In the rows, 128 means zero.
[120 138 126 128 120 112 144 129 130 118 144 121 127 143  77 115 118 125
 140 126 144 129 119 147 115 132 128 131 132 152 127 101 124 120 132 127
 118 128 138 139 158 107 120 139 126 132 119 125 125 136 124 142 124 120
 120]	q_791
[144 129 140 121 144 148 112 105 130 112 122 175 109  82 175 123 168 152
 108 122 141 113 132 111 140 123 180 181  84 163 208 149 131 144 149 100
 175 157 119 196 119 173 170 181 130 122 108 120 159 120 167  93 134 125
 186]	q_944
[118 117 137 181 121 177 125 128 137 120 204 123 143 132 126 143 154 135
 114 108 127 181 116 104  69 110 110 162 101 113 180 150 156 108 132 120
 116 124 136 145 108 137 142 167 125 112  99  90 126 136 133 159 119  95
 113]	q_809
[130 121 138 119 123 147 121 112 131 131 130  95 123 124 139 140 137 133
 133 136 127 116 130 100 124 120 116 145 114 138 144 130 146 123 128 114
 159 135 131 150 138 136 143 143 120 129 102 116 121 118 128 119 137 127
 150]	q_944
[142 118 135 109 129 158 120 133 116 132 122 112 116  93 172 147 130 129
 128 147 117 106 114 118 132  86 156 138 132  97 177 116 142 140 136 114
 118 156 123 141 134 123 145 139 122 122 151 121 138 115 163 105 118 149
 115]	q_944
[133 126 128 110 118 147 125 109 117 133 130 149 122 115 145 141 126 130
 130 154 130 125 140 122 117 131 122 146 134 125 149 127 105 119 132 122
 139 122 126 141 108 126 143 136 121 132 138 125 129 115 134 121 117 130
 151]	q_944
[133 127 125 139 113 132 145 136 135 125 141 132 141 125 130 133 119 135
 127 136 125 131 130 130 121 154 137 134 132 115 131 126 131 133 131 120
 131 132 139 138 139 101 140 126 131 119 134 125 135 128 122 134 118 123
 130]	q_791
[118 121 133 151 144 134 120 127 129 111 149 103 118 142 119 116 137 132
 130 116 120 147 100 106  94 116 118 136 109 171 132 148 150 117 114 135
 150 100 117 136 115 157 124 159 109 134 104 117 131 137 119 151 142 112
 145]	q_809
[129 106 132 164 132 152 126 127 128 126 169 119 124 129 137 124 157 133
 117 113 114 165 113  99 111 110 120 143 105 118 147 134 150 117 119 121
 128 111 129 139 110 155 139 149 128 124 110 109 117 119 143 152 137 124
 128]	q_809
[125 124 125 134 124 149 123 124 118 120 151 115 124 153 117 134 142 132
 133  89 125 152 112  98  93 118 100 143  55 161 123 143 153 110 128 114
 132 111 129 135 108 182 125 144 117 139 118 126 114 132 116 142 125 114
 104]	q_809
[104 136 134 120 120 133 135 113 118 119 129 135 121 124 112 133 124 132
 154 145 130 130 123 114 113 116 135 145 126 148 143 136 132 123 137  97
 145 150 117 146 139 122 141 172 111 127 130 132 151 118 133 151 121 117
 139]	q_944
[124 128 145 127 133 157 124 124 108 117 171 126 125 137 128 123 138 133
 133 125 133 160 118 103  86 122 103 157 101 145 149 151 149 101 136 114
 111 136 132 154 120 160 144 172 125 124 112 103 117 136  99 137 112  93
 128]	q_809
[130 115 130 146 136 152 124 130 128 136 160 119 139 138 139 142 147 117
 121 120 103 155 107  76  92  90 123 127 128  99 126 125 160 110 123 119
 110 108 113 124 136 137 126 129 120 119 145 134 116 120 131 161 123 138
  86]	q_809
[123 123 141 152 122 135 133 129 134 124 160 128 133 141 111 129 129 136
 125 123 127 139 130 137 111 131 135 137 129 124 152 130 117 129 139 118
 136 129 136 133 121 103 143 148 121 144 126 114 160 104 138 153 120 119
 142]	q_791
[127 130 130 128 134 109 133 122 135 129 137 122 128 118  96 127 118 126
 136 153 125 118 118 138 104 100 151 136 148 143 116 131 122 151 115 110
 135 111 130 131 126  94 128 135 108 109 151 154 159 135 146 146 135 139
 110]	q_944
[127 113 108 151 120 143 125 147 152 141 159 127 153 134 139 132 136 123
 119 125 115 125 121 128 109 116 147 119 151  78 126 106 131 128 127 138
  86 108 160 123 135  92 122 131 130 111 141 113 140 141 148 155 113 142
  96]	q_791
[111 115 146 172 130 163 127 108 149 124 198 106 134 144 149 144 152 155
 104 120 105 174  94  98  85 100 136 174  88 126 174 135 165 112 128 101
 127 121 126 137 114 174 136 161 130 116 129 114 123 124 127 123 139 102
 116]	q_809
[141 110 138 152 121 153 128 154 130 187 152 129 160 145 133 147 135 142
 118  96  94 160 159 117 132 176  71 130 131  59 163  99 130 114 117 152
 114 132 119 116 143 144 126 126 151 130 100  66  89 121  86 153 105 116
 142]	q_791
[123 124 128 145 116 133 125 132 137 126 129 132 135 131 121 139 127 133
 125 128 124 166 128 142 122 122 122 127 136 115 112 122 128 125  81 134
 130 134 138 120 136 102 132 131 130 133 132 125 122 127 122 139 127 140
 132]	q_791
[127 128 140 132 136 130 128 114 133 133 134 126 120 120 145 110 136 129
 128 143 123 136 107  98 117 111 140 137 116 143 141 122 147 138 116 100
 139 132 142 143 131 133 135 150 146 121 148 151 146 128 165 110 149 129
 125]	q_944
[140 130 128 120 130 124 126 131 133 113 136 142 130  60 119 131 125 135
 139 140 146 112 130 132 120 125 149 131 150 130 140 135 123 130 116 125
 112  95 139 140 132 117 127 142 126 125 128 123 146 136 157 139 130 116
 124]	q_791
[140 116 130 143 123 163 125 147 139 129 143 119 147 123 129 137 141 136
 115 124 111 126 156  91 116 128 111 107 128  76 136 113 124 124 124 135
 140 126 117 153 137 112 140 140 126 118 101  95 145 133 122 165 118 130
 147]	q_791
[117 124 127 130 119 125 142 138 125 130 138 123 136 137 106 122 120 124
 148 104 128 126 133 138 116 132 126 125 146 119 115 129 124 110 128 127
 122 119 138 122 120 106 122 127 128 116 125 120 136 128 135 157 127 130
 115]	q_791
[140  98 141 118 130 128 130 118 127 140 112 140 114 101 144 133 137 129
 126 147 126 120 138 114 135 114 149 126 138 130 140 134 135 133 129 107
 154 141 122 164 124 120 144 139 120 123 134 144 143 107 146 108 121 132
 141]	q_944
[ 98 113 134 200 149 133 139 130 147 111 169 122 120 149 108 114 142 144
  97 104 112 171 105 125  66 107 162 151 100 174 143 159 148 112 124 100
 136 102 140 136 106 155 139 164 129 112 110 127 156 136 145 150 154 108
 138]	q_809
[151 135 121 111 121 134 119 141 123 125 136 147 149  99 175 128 126 123
 116 127 136  92 138 145 156 136 151 131 145  46 165 123 123 125 134 148
  82 144 124 129 130 118 142 132 145 126 104  95 137 146 149 119 114 140
 113]	q_791
[128 129 131 119 131 140 122 118 131 131 126 133 114  99 132 134 119 127
 138 142 128 125 139 124 116 116 136 130 122 133 151 136 137 134 132 112
 135 134 143 149 134 127 145 141 116 123 140 130 136 114 131 132 124 135
 140]	q_944
[124 126 129 125 118 136 132 125 139 137 143 137 131 121 140 121 130 119
 130 130 135 119 128 137 129 123 150 132 159  90 138 118 129 131 137 133
 113 139 130 134 138  91 138 124 135 103 141 116 139 156 137 135 107 136
 112]	q_791
[129 111 126 168 147 139 118 123 130 121 168 116 134 149 134 125 157 134
 115  99 110 159 104  86  76  89 130 144 107 137 133 148 167 117 110 119
 110  97 127 137 109 191 134 144 119 126 108 130 115 137 135 133 144 115
 111]	q_809
